Below are the code and all the weights of a small trained network. Each question names an input and a class and asks about switching units off, where a switched-off unit gives its printed mean instead of its output.

import numpy as np


def w(rows, s, z=0):
    codes = np.array(rows[::2]) - 128.0
    scale = np.full(codes.shape[1], s)
    scale[-1] = z or s
    return codes * scale


def norm(h):
    return h / np.sqrt((h * h).mean(-1, keepdims=True) + 1e-5)


def f(y):
    return y / 2 * (1 + np.tanh(0.7978845608 * (y + 0.044715 * y**3)))


def log_softmax(a):
    a = a - a.max(-1, keepdims=True)
    return a - np.log(np.exp(a).sum(-1, keepdims=True))


def net(x, mask):
    res = np.array(x, float).reshape(1, 4) / 4 @ E
    u = 0
    for l in range(3):
        y = f(norm(res) @ A[l][:, :-1].T + A[l][:, -1])
        res = res + np.where(mask[u : u + 10], y, B[l][:, -1]) @ B[l][:, :-1]
        u += 10
    return log_softmax(norm(res)[-1] @ U[:, :-1].T + U[:, -1])


A, B = {}, {}
E = w([
[145,80,184,107,97,35],'x0',
[224,65,187,166,161,185],'x1',
[196,110,79,7,91,157],'x2',
[108,45,53,179,73,128],'x3',
],0.011)
A[0] = w([
[151,134,23,208,137,137,82],'L0N0',
[77,88,155,97,136,157,61],'L0N1',
[183,68,142,91,188,153,117],'L0N2',
[102,11,51,193,88,139,11],'L0N3',
[146,61,148,196,254,122,84],'L0N4',
[118,162,96,127,105,91,48],'L0N5',
[117,191,53,163,163,230,20],'L0N6',
[65,172,110,103,103,95,139],'L0N7',
[98,192,165,89,219,213,95],'L0N8',
[151,127,217,112,111,22,60],'L0N9',
],0.0084,0.011)
B[0] = w([
[99,68,141,96,181,94,162],'L0N0',
[119,186,169,108,159,111,67],'L0N1',
[161,181,82,133,71,112,224],'L0N2',
[53,48,141,142,61,159,175],'L0N3',
[157,207,84,144,38,122,229],'L0N4',
[158,196,154,138,134,105,90],'L0N5',
[147,141,53,144,254,144,143],'L0N6',
[232,143,99,182,101,136,252],'L0N7',
[128,52,90,131,180,81,225],'L0N8',
[136,76,100,139,169,83,191],'L0N9',
],0.01,0.0028)
A[1] = w([
[146,229,207,55,250,109,3],'L1N0',
[163,193,161,98,177,105,116],'L1N1',
[176,83,155,152,140,190,6],'L1N2',
[35,223,74,93,113,55,37],'L1N3',
[79,62,145,116,157,115,74],'L1N4',
[109,188,178,89,168,133,39],'L1N5',
[151,105,125,137,87,52,123],'L1N6',
[126,169,70,165,111,186,137],'L1N7',
[91,108,199,216,152,150,63],'L1N8',
[192,110,224,158,130,206,2],'L1N9',
],0.011,0.005)
B[1] = w([
[45,4,118,172,80,184,228],'L1N0',
[112,64,81,167,91,142,212],'L1N1',
[125,175,138,158,84,115,147],'L1N2',
[228,136,130,222,65,143,215],'L1N3',
[129,123,62,89,145,113,129],'L1N4',
[89,84,134,182,81,108,132],'L1N5',
[159,110,125,156,203,161,255],'L1N6',
[176,89,187,147,169,128,226],'L1N7',
[88,193,118,10,97,122,219],'L1N8',
[175,129,87,227,31,117,178],'L1N9',
],0.012,0.0041)
A[2] = w([
[82,143,138,197,129,93,118],'L2N0',
[161,85,159,114,119,3,47],'L2N1',
[152,99,148,117,120,67,51],'L2N2',
[57,209,184,156,143,83,110],'L2N3',
[146,100,204,134,138,110,50],'L2N4',
[141,122,168,120,205,67,140],'L2N5',
[134,133,80,127,101,96,44],'L2N6',
[177,110,188,162,121,136,173],'L2N7',
[154,91,97,67,113,127,146],'L2N8',
[119,182,77,145,180,219,2],'L2N9',
],0.013,0.0087)
B[2] = w([
[164,128,180,64,111,203,186],'L2N0',
[170,121,121,179,195,244,161],'L2N1',
[146,129,114,185,159,249,127],'L2N2',
[155,142,145,36,127,158,164],'L2N3',
[151,72,100,178,151,199,121],'L2N4',
[97,143,97,122,148,90,152],'L2N5',
[158,125,145,170,127,195,117],'L2N6',
[80,176,92,135,134,81,253],'L2N7',
[78,169,195,126,142,134,210],'L2N8',
[166,102,185,182,185,140,138],'L2N9',
],0.015,0.0069)
U = w([
[209,187,104,209,50,106,156],'0',
[65,1,130,138,76,161,113],'1',
[167,108,132,174,253,166,151],'2',
[158,180,173,16,97,157,186],'3',
[66,147,123,89,164,17,187],'4',
[141,116,149,112,141,74,8],'5',
],0.021,0.011)

Each question gives the input, the list of numbers given to net, and the class t.
The units are the neurons (one row each of A and B). Each row of codes is followed by its name. A weight is (code - 128) times the scale printed after its matrix; where a second scale follows, it is the last column's (A, B and U).
mask holds one flag per neuron, layer by layer. A switched-off neuron (its flag False) gives its mean, the last column of its row in B, instead of its output. The means were averaged over made-up inputs and are rounded, as every weight is.
A unit's drop is (log p(t) with every unit on - log p(t) with that unit switched off) / (log p(t) with every unit on - log p(t) with every unit switched off).
The circuit of an input: a set's keep is (log p(t) with only the set's units on - log p(t) with every unit switched off) / (log p(t) with every unit on - log p(t) with every unit switched off). Starting from the 12 units with the biggest drops (on a tie, the unit counted first), units are removed one at a time, each time the one whose removal leaves the highest keep (on an exact tie, the one counted first), for as long as the keep stays at least 0.8.
units of the circuit, in order: the units of the circuit, biggest drop first
most important unit: the unit with the biggest drop
k most important neurons: the k neurons with the biggest drops, biggest first
top k neurons in layer l: the k neurons of layer l with the biggest drops, biggest first
drop of u: that unit's drop, to one decimal
input [5,5,6,5], class 3: units of the circuit, in order	[L1N0 L2N8]
input [8,0,-1,-3], class 2: most important unit	L2N1
input [7,6,-8,-3], class 3: 2 most important neurons	[L1N8 L2N3]
input [-5,5,-8,7], class 3: top 2 neurons in layer 1	[L1N8 L1N0]
input [-8,1,7,4], class 2: units of the circuit, in order	[L2N9 L0N6]
input [-2,2,-7,-7], class 1: 2 most important neurons	[L1N0 L1N1]
input [-8,-7,-7,-6], class 2: top 2 neurons in layer 1	[L1N9 L1N3]
input [6,6,-3,2], class 0: top 2 neurons in layer 1	[L1N9 L1N7]
input [-6,7,-8,2], class 3: 2 most important neurons	[L1N8 L0N7]
input [-6,-7,7,3], class 0: top 2 neurons in layer 1	[L1N3 L1N8]
input [8,-5,8,-4], class 2: 2 most important neurons	[L2N1 L1N8]
input [1,3,-1,3], class 4: top 2 neurons in layer 1	[L1N0 L1N3]
input [4,0,-1,-4], class 1: top 3 neurons in layer 1	[L1N0 L1N1 L1N7]
input [8,-8,-1,4], class 0: units of the circuit, in order	[L1N3]
input [6,-6,-1,-3], class 0: 2 most important neurons	[L1N3 L0N8]
input [6,1,-8,-8], class 1: top 2 neurons in layer 1	[L1N0 L1N1]
input [0,-2,7,5], class 3: top 2 neurons in layer 1	[L1N0 L1N1]
input [2,-5,-4,-6], class 1: 3 most important neurons	[L1N0 L0N4 L0N2]
input [-2,-7,5,-2], class 0: drop of L1N3	0.7
input [4,1,-6,0], class 3: drop of L2N3	0.3
input [6,-8,6,1], class 0: drop of L1N3	0.5
input [-2,0,-2,3], class 4: most important unit	L0N0
input [1,-1,3,-4], class 1: drop of L0N2	0.0
